Below is a small trained network, with its code and all its weights. Each question gives an input and a target symbol and asks what happens when units are switched off, that is, made to give their printed mean instead of their output.

import numpy as np


def w(rows, s, z=0):
    codes = np.array(rows[::2]) - 128.0
    scale = np.full(codes.shape[1], s)
    scale[-1] = z or s
    return codes * scale


def norm(h):
    return h / np.sqrt((h * h).mean(-1, keepdims=True) + 1e-5)


def f(y):
    return y / 2 * (1 + np.tanh(0.7978845608 * (y + 0.044715 * y**3)))


def softmax(a):
    e = np.exp(a - a.max(-1, keepdims=True))
    return e / e.sum(-1, keepdims=True)


def log_softmax(a):
    a = a - a.max(-1, keepdims=True)
    return a - np.log(np.exp(a).sum(-1, keepdims=True))


def net(x, mask):
    ids = ['ΛΠβγηθστφ'.index(c) for c in x.split()]
    T = len(ids)
    res = E[ids] + P[:T]
    u = 0
    for l in range(2):
        r = norm(res)
        for j in range(2):
            rows = slice(2 * j, 2 * j + 2)
            q, k, v = (r @ M[l][rows].T for M in (Q, K, V))
            z = softmax(np.where(np.tri(T) > 0, q @ k.T / 2**0.5, -1e9)) @ v
            o = O[l][rows]
            res = res + np.where(mask[u + j], z, o[:, -1]) @ o[:, :-1]
        u += 2
        y = f(norm(res) @ A[l][:, :-1].T + A[l][:, -1])
        res = res + np.where(mask[u : u + 8], y, B[l][:, -1]) @ B[l][:, :-1]
        u += 8
    return log_softmax(norm(res)[-1] @ U[:, :-1].T + U[:, -1])


Q, K, V, O, A, B = {}, {}, {}, {}, {}, {}
E = w([
[132,103,224,178,163,148,125,158,109,112,204,82],'Λ',
[127,103,134,96,131,142,129,115,141,80,209,111],'Π',
[160,73,92,98,113,101,128,124,179,114,226,175],'β',
[102,77,165,183,201,120,130,138,70,190,157,107],'γ',
[250,64,52,101,149,110,190,254,157,192,27,70],'η',
[133,118,109,146,128,150,110,67,200,92,202,158],'θ',
[152,113,191,142,232,179,147,113,122,160,179,106],'σ',
[110,155,154,190,230,122,122,53,173,115,153,95],'τ',
[124,94,89,176,180,131,95,128,161,61,164,101],'φ',
],0.017)
P = w([
[122,72,189,56,138,159,62,120,92,38,2,209],'0',
[77,68,193,105,121,108,180,107,182,90,62,184],'1',
[131,157,161,152,215,173,110,212,180,99,122,105],'2',
[132,68,138,129,121,106,134,70,152,139,108,123],'3',
[135,169,103,151,191,123,211,129,70,108,111,148],'4',
[158,100,119,146,96,105,129,65,121,162,126,87],'5',
[148,181,53,163,140,125,215,134,57,122,148,116],'6',
[161,60,73,148,102,140,139,113,82,145,154,52],'7',
],0.013)
Q[0] = w([
[125,21,139,144,94,135,115,32,147,133,127,87],'0.h1',
[58,187,186,21,55,134,97,126,135,168,68,195],'0.h1',
[204,100,85,100,137,99,103,60,108,154,175,2],'0.h2',
[93,105,175,112,128,149,3,175,226,190,123,103],'0.h2',
],0.0087)
K[0] = w([
[161,244,52,111,171,168,152,231,46,104,100,152],'0.h1',
[13,102,185,133,209,154,27,135,114,70,200,247],'0.h1',
[148,230,48,196,117,134,207,174,123,179,212,110],'0.h2',
[36,161,143,135,159,134,254,193,163,79,99,211],'0.h2',
],0.0075)
V[0] = w([
[147,87,223,39,192,217,167,75,166,145,149,150],'0.h1',
[229,156,81,2,132,198,205,167,148,73,74,69],'0.h1',
[248,150,4,78,138,180,184,134,226,225,107,210],'0.h2',
[104,208,164,154,45,230,98,89,172,1,159,170],'0.h2',
],0.0073)
O[0] = w([
[101,109,5,133,190,130,115,130,115,145,168,180,207],'0.h1',
[164,143,81,131,153,90,183,139,86,91,152,97,227],'0.h1',
[63,115,150,191,140,110,188,206,138,125,129,134,35],'0.h2',
[197,178,125,157,123,52,109,158,90,134,122,167,2],'0.h2',
],0.013,0.0086)
A[0] = w([
[121,118,129,131,126,112,128,145,73,254,84,125,99],'0.n1',
[106,113,74,181,139,57,102,170,111,138,146,103,141],'0.n2',
[92,154,144,218,129,73,118,193,160,146,133,191,123],'0.n3',
[162,179,113,169,120,78,108,136,84,185,120,158,139],'0.n4',
[168,145,150,156,115,129,105,135,109,170,225,60,235],'0.n5',
[118,118,104,49,108,131,55,164,95,76,70,217,3],'0.n6',
[158,74,162,56,108,174,118,168,154,91,88,116,198],'0.n7',
[191,197,110,62,122,144,162,168,171,163,104,140,79],'0.n8',
],0.0096,0.0043)
B[0] = w([
[230,136,116,46,134,96,151,88,173,100,145,185,145],'0.n1',
[101,135,124,105,148,154,56,65,133,123,160,155,203],'0.n2',
[2,159,165,94,45,139,96,177,175,213,77,165,140],'0.n3',
[83,226,114,146,68,249,251,151,145,111,124,161,149],'0.n4',
[143,134,80,107,160,134,164,132,59,81,98,166,254],'0.n5',
[84,62,118,157,177,174,149,132,176,214,191,149,168],'0.n6',
[77,200,107,87,96,116,44,97,166,41,133,201,198],'0.n7',
[122,108,200,113,47,205,107,48,145,70,101,92,123],'0.n8',
],0.0089,0.0059)
Q[1] = w([
[97,102,97,152,142,121,158,101,181,8,204,113],'1.h1',
[106,86,85,101,124,152,158,171,107,154,41,106],'1.h1',
[84,254,195,164,111,115,134,155,184,121,166,115],'1.h2',
[147,112,142,147,190,203,140,182,101,163,130,139],'1.h2',
],0.0097)
K[1] = w([
[177,99,110,88,105,182,205,213,147,140,41,41],'1.h1',
[160,113,205,176,170,107,187,99,2,178,204,89],'1.h1',
[160,76,154,26,174,10,126,183,203,91,79,224],'1.h2',
[94,150,67,109,34,23,158,98,161,103,155,46],'1.h2',
],0.0076)
V[1] = w([
[137,158,130,93,46,137,174,69,135,60,226,90],'1.h1',
[59,141,209,174,173,129,150,41,53,255,253,119],'1.h1',
[147,140,218,77,95,165,189,218,75,112,182,86],'1.h2',
[122,213,179,212,222,182,228,58,175,136,50,60],'1.h2',
],0.0072)
O[1] = w([
[156,146,82,205,172,119,116,115,97,170,118,160,102],'1.h1',
[51,116,119,153,107,103,18,148,124,197,138,114,51],'1.h1',
[78,180,69,107,180,149,83,79,182,195,175,85,1],'1.h2',
[163,73,91,88,140,194,77,169,96,160,121,253,116],'1.h2',
],0.013,0.0078)
A[1] = w([
[179,188,19,153,171,62,140,105,76,133,134,121,4],'1.n1',
[186,155,67,90,149,112,191,183,103,103,72,101,137],'1.n2',
[249,149,126,78,204,195,149,14,155,139,70,87,93],'1.n3',
[43,120,99,71,171,218,74,2,183,115,175,116,180],'1.n4',
[193,151,122,120,159,111,164,244,250,227,93,163,175],'1.n5',
[157,170,55,115,148,147,196,138,116,205,119,70,42],'1.n6',
[213,197,63,88,150,74,14,15,117,182,154,119,66],'1.n7',
[65,113,82,128,116,186,202,192,209,157,118,29,70],'1.n8',
],0.0088,0.0044)
B[1] = w([
[67,64,166,140,183,206,101,81,85,167,192,96,164],'1.n1',
[100,146,205,98,75,77,156,92,121,108,167,178,218],'1.n2',
[134,150,130,159,46,59,96,118,141,57,180,108,225],'1.n3',
[94,144,105,109,72,146,100,104,93,157,67,35,246],'1.n4',
[56,133,89,254,74,141,108,131,93,143,112,121,131],'1.n5',
[157,71,126,137,99,171,70,158,65,163,149,131,160],'1.n6',
[197,179,101,199,95,73,144,88,161,187,82,142,143],'1.n7',
[140,137,116,112,189,152,47,112,193,212,113,73,144],'1.n8',
],0.013)
U = w([
[77,122,198,132,164,37,86,152,156,153,159,98,162],'Λ',
[156,149,196,81,127,119,172,103,101,42,104,130,158],'Π',
[179,196,73,145,121,66,90,117,132,174,104,122,252],'β',
[164,99,133,140,170,191,162,123,193,149,93,100,155],'γ',
[104,118,195,44,53,239,57,60,182,117,138,91,51],'η',
[198,70,138,104,107,194,85,153,127,139,86,216,126],'θ',
[113,79,2,154,145,106,108,171,23,130,138,96,44],'σ',
[75,199,108,156,79,169,132,167,100,137,112,186,169],'τ',
[82,140,199,156,173,175,114,13,100,116,195,145,7],'φ',
],0.0074,0.0038)

Each question gives the input, a string of symbols that net reads in full, and the target symbol t.
The units are the heads (2 rows each of Q, K, V and O) and the neurons (one row each of A and B). Each row of codes is followed by its name. A weight is (code - 128) times the scale printed after its matrix; where a second scale follows, it is the last column's (O, A, B and U).
mask holds one flag per unit, layer by layer, with each layer's heads first. A switched-off unit (its flag False) gives its mean, the last column of its rows in O or B, instead of its output. The means were averaged over made-up inputs and are rounded, as every weight is.
A unit's drop is (log p(t) with every unit on - log p(t) with that unit switched off) / (log p(t) with every unit on - log p(t) with every unit switched off).
The circuit of an input: a set's keep is (log p(t) with only the set's units on - log p(t) with every unit switched off) / (log p(t) with every unit on - log p(t) with every unit switched off). Starting from the 12 units with the biggest drops (on a tie, the unit counted first), units are removed one at a time, each time the one whose removal leaves the highest keep (on an exact tie, the one counted first), for as long as the keep stays at least 0.8.
units of the circuit, in order: the units of the circuit, biggest drop first
top k neurons in layer l: the k neurons of layer l with the biggest drops, biggest first
which heads matter: for each layer, one digit per head in row order, 1 if its drop is at least 0.15 and else 0, layers parted by /
input σ τ σ, target θ: units of the circuit, in order	[1.h2]
input η σ η, target σ: which heads matter	11 / 01
input γ σ Λ σ, target β: units of the circuit, in order	[0.h2; 1.n7]
input γ Λ γ, target β: which heads matter	11 / 00
input τ γ θ γ φ Λ, target Π: units of the circuit, in order	[0.h1; 0.h2; 0.n5]
input β σ θ σ γ, target σ: units of the circuit, in order	[1.h1; 1.n2]
input γ γ γ φ η β, target Π: which heads matter	10 / 10
input σ β γ γ θ, target η: which heads matter	10 / 00
input σ β γ σ θ γ Λ, target η: which heads matter	11 / 00
input τ γ σ γ σ τ β, target θ: units of the circuit, in order	[1.h2; 1.n3; 1.n4]
input τ σ τ, target σ: which heads matter	10 / 11
input η η σ, target γ: which heads matter	01 / 01
input τ γ φ Λ φ σ, target Π: units of the circuit, in order	[0.h2; 0.h1; 0.n5; 1.h2]
input η σ σ η, target σ: units of the circuit, in order	[1.h2; 1.n5]
input γ η η γ, target γ: units of the circuit, in order	[0.h2; 1.n8; 1.n3]
input γ γ Π σ θ, target σ: units of the circuit, in order	[1.h1; 1.n2; 0.n7]
input γ σ γ τ γ, target θ: units of the circuit, in order	[1.h2; 0.h1; 0.n1]
input η τ γ φ γ σ σ θ, target Π: units of the circuit, in order	[1.h1]
input γ φ γ, target Π: units of the circuit, in order	[1.h2; 0.h2; 0.n4]
input γ τ β, target θ: which heads matter	11 / 01
input γ γ Λ σ η γ γ η, target η: which heads matter	11 / 00
input Π γ σ φ σ σ, target σ: which heads matter	00 / 10
input τ τ γ γ φ τ σ β, target σ: which heads matter	01 / 10
input γ γ φ σ, target Π: units of the circuit, in order	[0.h2; 0.h1; 1.h2; 1.n1]
input Λ β σ, target Λ: which heads matter	11 / 11
input γ Π γ σ σ Π Λ Π, target β: which heads matter	01 / 00
input γ σ γ σ γ γ σ, target η: which heads matter	10 / 00
input σ τ φ γ Π Λ, target φ: top 2 neurons in layer 1	[1.n1; 1.n4]
